Below is a small trained network, with its code and all its weights. Each question gives an input and a class and asks what happens when units are switched off, that is, made to give their printed mean instead of their output.

import numpy as np


def w(rows, s, z=0):
    codes = np.array(rows[::2]) - 128.0
    scale = np.full(codes.shape[1], s)
    scale[-1] = z or s
    return codes * scale


def f(y):
    return y / 2 * (1 + np.tanh(0.7978845608 * (y + 0.044715 * y**3)))


def log_softmax(a):
    a = a - a.max(-1, keepdims=True)
    return a - np.log(np.exp(a).sum(-1, keepdims=True))


def net(x, mask):
    res = np.array(x, float).reshape(1, 6) / 4 @ E
    y = f(res @ A[0][:, :-1].T + A[0][:, -1])
    res = res + np.where(mask, y, B[0][:, -1]) @ B[0][:, :-1]
    return log_softmax(res[-1] @ U[:, :-1].T + U[:, -1])


A, B = {}, {}
E = w([
[129,130,128,129,128],'x0',
[122,221,71,25,54],'x1',
[99,42,83,48,198],'x2',
[129,127,127,126,127],'x3',
[21,195,90,171,209],'x4',
[133,78,1,200,46],'x5',
],0.0036)
A[0] = w([
[137,37,189,237,187,105],'n1',
[125,126,128,129,131,32],'n2',
[122,151,208,87,160,98],'n3',
[123,140,126,136,128,238],'n4',
[33,206,75,182,213,105],'n5',
[125,141,124,137,129,237],'n6',
[131,98,45,174,90,106],'n7',
[140,38,187,239,189,104],'n8',
[128,88,20,188,76,110],'n9',
[238,36,186,72,43,99],'n10',
[129,100,55,168,94,100],'n11',
[34,199,81,180,206,102],'n12',
[125,142,123,136,130,214],'n13',
[162,248,206,243,43,107],'n14',
[125,146,189,97,154,92],'n15',
[131,94,34,181,85,110],'n16',
[128,121,131,134,134,58],'n17',
[120,160,239,71,172,105],'n18',
[129,123,126,123,131,32],'n19',
[124,137,126,136,127,237],'n20',
[135,116,122,110,130,70],'n21',
[124,146,191,96,153,93],'n22',
[125,136,127,134,127,254],'n23',
[110,131,126,137,137,68],'n24',
[130,132,130,129,126,77],'n25',
[96,14,57,2,208,104],'n26',
[132,93,30,182,84,110],'n27',
[128,235,50,17,69,103],'n28',
[132,184,86,58,93,81],'n29',
[125,136,161,112,141,78],'n30',
[118,133,142,124,127,181],'n31',
[126,115,121,115,136,74],'n32',
[130,126,127,125,130,23],'n33',
[120,160,240,71,173,107],'n34',
],0.007,0.0038)
B[0] = w([
[61,189,106,86,78,207],'n1',
[135,152,122,150,111,78],'n2',
[152,167,141,138,161,150],'n3',
[119,89,136,93,156,234],'n4',
[215,100,130,121,52,188],'n5',
[119,88,136,92,157,232],'n6',
[152,165,148,129,167,152],'n7',
[59,191,105,86,79,207],'n8',
[165,179,157,124,187,180],'n9',
[217,93,144,130,38,206],'n10',
[149,164,146,133,158,140],'n11',
[209,105,129,124,56,179],'n12',
[120,91,135,96,153,206],'n13',
[85,74,79,237,157,203],'n14',
[146,161,137,140,150,131],'n15',
[156,170,152,126,175,165],'n16',
[129,149,123,143,115,88],'n17',
[163,181,151,137,185,187],'n18',
[132,153,122,153,112,78],'n19',
[120,93,136,97,153,232],'n20',
[131,141,125,153,111,95],'n21',
[147,162,137,139,151,132],'n22',
[120,95,135,98,152,253],'n23',
[141,143,124,142,108,94],'n24',
[130,140,124,142,121,96],'n25',
[89,91,96,252,146,216],'n26',
[158,171,154,126,177,168],'n27',
[42,201,108,86,67,212],'n28',
[91,176,120,127,90,136],'n29',
[139,154,130,142,133,105],'n30',
[128,114,131,113,146,174],'n31',
[129,140,122,149,120,97],'n32',
[132,156,122,154,111,75],'n33',
[166,181,149,135,187,190],'n34',
],0.031,0.0026)
U = w([
[185,229,185,131,210,63],'0',
[37,213,91,84,49,48],'1',
[125,89,139,95,146,249],'2',
[118,90,135,101,139,250],'3',
[218,107,141,137,35,45],'4',
[84,97,74,253,155,39],'5',
],0.0061,0.0019)

Each question gives the input, the list of numbers given to net, and the class t.
The units are the neurons (one row each of A and B). Each row of codes is followed by its name. A weight is (code - 128) times the scale printed after its matrix; where a second scale follows, it is the last column's (A, B and U).
mask holds one flag per neuron, in row order. A switched-off neuron (its flag False) gives its mean, the last column of its row in B, instead of its output. The means were averaged over made-up inputs and are rounded, as every weight is.
A unit's drop is (log p(t) with every unit on - log p(t) with that unit switched off) / (log p(t) with every unit on - log p(t) with every unit switched off).
The circuit of an input: a set's keep is (log p(t) with only the set's units on - log p(t) with every unit switched off) / (log p(t) with every unit on - log p(t) with every unit switched off). Starting from the 12 units with the biggest drops (on a tie, the unit counted first), units are removed one at a time, each time the one whose removal leaves the highest keep (on an exact tie, the one counted first), for as long as the keep stays at least 0.8.
units of the circuit, in order: the units of the circuit, biggest drop first
k most important neurons: the k neurons with the biggest drops, biggest first
drop when u is switched off: that unit's drop, to one decimal
input [-8,-8,7,0,1,2], class 1: units of the circuit, in order -> n8
input [0,0,3,-4,7,2], class 4: units of the circuit, in order -> n5; n12
input [-1,-5,8,-6,3,-2], class 5: 2 most important neurons -> n26; n28
input [-1,-8,8,0,6,6], class 1: 3 most important neurons -> n8; n1; n14
input [2,5,-8,7,7,0], class 5: 2 most important neurons -> n14; n10
input [-3,6,-2,1,-3,0], class 1: 2 most important neurons -> n28; n29
input [-3,-7,1,-3,5,7], class 0: 3 most important neurons -> n9; n27; n16
input [2,8,8,-5,-8,8], class 0: 3 most important neurons -> n9; n27; n16
input [0,-7,-2,-3,7,2], class 1: 3 most important neurons -> n8; n1; n10
input [2,3,-1,3,5,-3], class 4: 2 most important neurons -> n5; n12
input [5,-3,6,-5,-5,-6], class 0: 4 most important neurons -> n34; n18; n14; n3
input [-4,-4,7,-6,-7,4], class 4: 3 most important neurons -> n10; n14; n28
input [-6,1,5,-2,-8,3], class 4: 2 most important neurons -> n10; n14
input [-5,-7,2,-1,-7,-8], class 0: units of the circuit, in order -> n34
input [1,-1,2,1,-6,-5], class 4: 2 most important neurons -> n10; n9
input [-5,-6,-8,-1,-2,-7], class 5: 2 most important neurons -> n14; n9
input [-6,-6,8,0,-4,-2], class 5: 2 most important neurons -> n26; n28
input [-2,-2,8,3,5,-7], class 5: 2 most important neurons -> n26; n9
input [7,5,-1,0,7,7], class 0: drop when n10 is switched off -> 0.2
input [2,2,8,-2,-7,-1], class 5: drop when n9 is switched off -> 0.0
input [-4,-7,1,-6,3,3], class 1: drop when n1 is switched off -> 0.4
input [6,1,7,4,2,-2], class 5: drop when n26 is switched off -> 0.9
